[[140 112 143 121 124 128 123 122 125 123 124 134 125 128 146]
 [139 123 123 135 133 115 120 140 115 130 116 138 119 128 133]
 [123 140 125 130 125 133 133 120 125 141 149 134 136 135 120]
 [118 138 132 132 130 141 137 132 134 129 126 118 140 130 110]
 [125 139 141 135 132 143 136 134 131 129 122 118 136 134 113]
 [140 124 122 135 133 115 120 139 115 131 118 139 118 129 134]
 [129 132 135 124 122 139 133 126 147 119 130 112 125 122 140]
 [126 122 137 120 129 134 129 126 143 111 118 112 124 122 133]
 [135 138 141 129 121 143 135 128 142 126 134 115 126 127 142]
 [118 130 107 127 137 114 123 124 125 127 132 131 122 130 113]]
Counting starts at 0.
What is the entry at row 1, column 0?
A: 139
The entry just right of the largest entry -> 134
What is the bottom entry of the column that holds the smallest entry?
A: 107
What is the bottom-right entry?
A: 113
What is the entry directly above the smallest entry?
A: 141
What is the entry at row 0, column 0?
A: 140
The entry at row 0, column 1 is 112
The entry in row 2 and column 0 -> 123
The entry in the top-right corner is 146
What is the entry just right of the smallest entry?
A: 127
The bottom-left entry: 118
The entry in row 2 and column 1 is 140
What is the entry in row 0 and column 2?
A: 143
The entry directly above 147 is 115
What is the entry in row 1 and column 2?
A: 123
What is the entry directly below the largest entry?
A: 126
What is the largest entry?
A: 149
The entry directly above 149 -> 116
The entry in row 1 and column 1: 123
What is the entry just right of 147?
A: 119
The entry just left of the largest entry -> 141
What is the entry just left of the smallest entry?
A: 130

Questions about the matrix below.
1) Which number is the entry just left of 124?
2) Which number is the fourth-last entry, reading row by row?
3) Which number is the entry directly above 131?
4) Which number is the first entry in the row that holds the smallest entry?
5) Which number is the entry in the bottom-left corner?
6) Which number is the bottom entry of the column that holds the smallest entry?
7) Which number is the top-right entry?
8) Which number is the third entry on the main diagonal?
[[121 121 144 126 119 122 107 128 123 132 150 127 128]
 [135 136 115 129 137 130 146 128 131 125 109 129 128]
 [133 133 119 128 134 130 140 128 130 126 115 129 128]
 [123 122 138 127 123 124 115 127 125 130 142 128 128]]
1) 123
2) 130
3) 123
4) 121
5) 123
6) 115
7) 128
8) 119

Questions about the array below.
1) The third entry on the diagonal from the top-right corner?
2) The entry just right of the smallest entry?
3) The centre entry?
4) The maximum?
5) The entry directly above 112?
6) The bottom-right entry?
7) The bottom-left entry?
8) The first entry of the largest entry's row?
[[131 117 126 142 129 139 128 107 132 123 128 127 126]
 [128 119 127 133 132 137 127 129 139 111 110 129 126]
 [127 129 123 128 125 130 128 127 126 131 127 129 122]
 [124 126 123 129 127 132 129 122 128 129 127 128 122]
 [125 127 128 133 133 135 133 126 137 122 112 128 128]]
1) 127
2) 132
3) 128
4) 142
5) 127
6) 128
7) 125
8) 131

a =
[[153 127 128 120 127 147]
 [141 127 128 124 127 136]
 [101 129 128 137 128 108]
 [142 127 128 124 127 138]
 [126 128 128 129 128 127]
 [127 128 128 129 128 127]
 [121 128 128 130 128 123]
 [118 128 128 132 128 120]
 [137 128 128 125 127 134]
 [106 129 128 135 128 112]
 [139 128 128 125 127 135]
 [112 129 128 134 128 115]]
Rows and columns are numbered from 0.
Which number is the entry directly below 138? 127
The top-right entry is 147
The entry in row 2 and column 0 -> 101
The entry in row 2 and column 2 -> 128
The entry directly below 106 -> 139
Which number is the bottom entry of the column that holds the largest entry? 112
The entry at row 1, column 1 is 127
Which number is the entry in row 0 and column 2? 128
The maximum: 153
Which number is the entry just right of the largest entry? 127
The entry directly below the largest entry: 141
The entry directly below 136: 108
The entry in the bottom-right corner is 115
Which number is the entry directly below the smallest entry? 142
Which number is the entry directly below 142? 126
Which number is the entry at row 1, column 2? 128
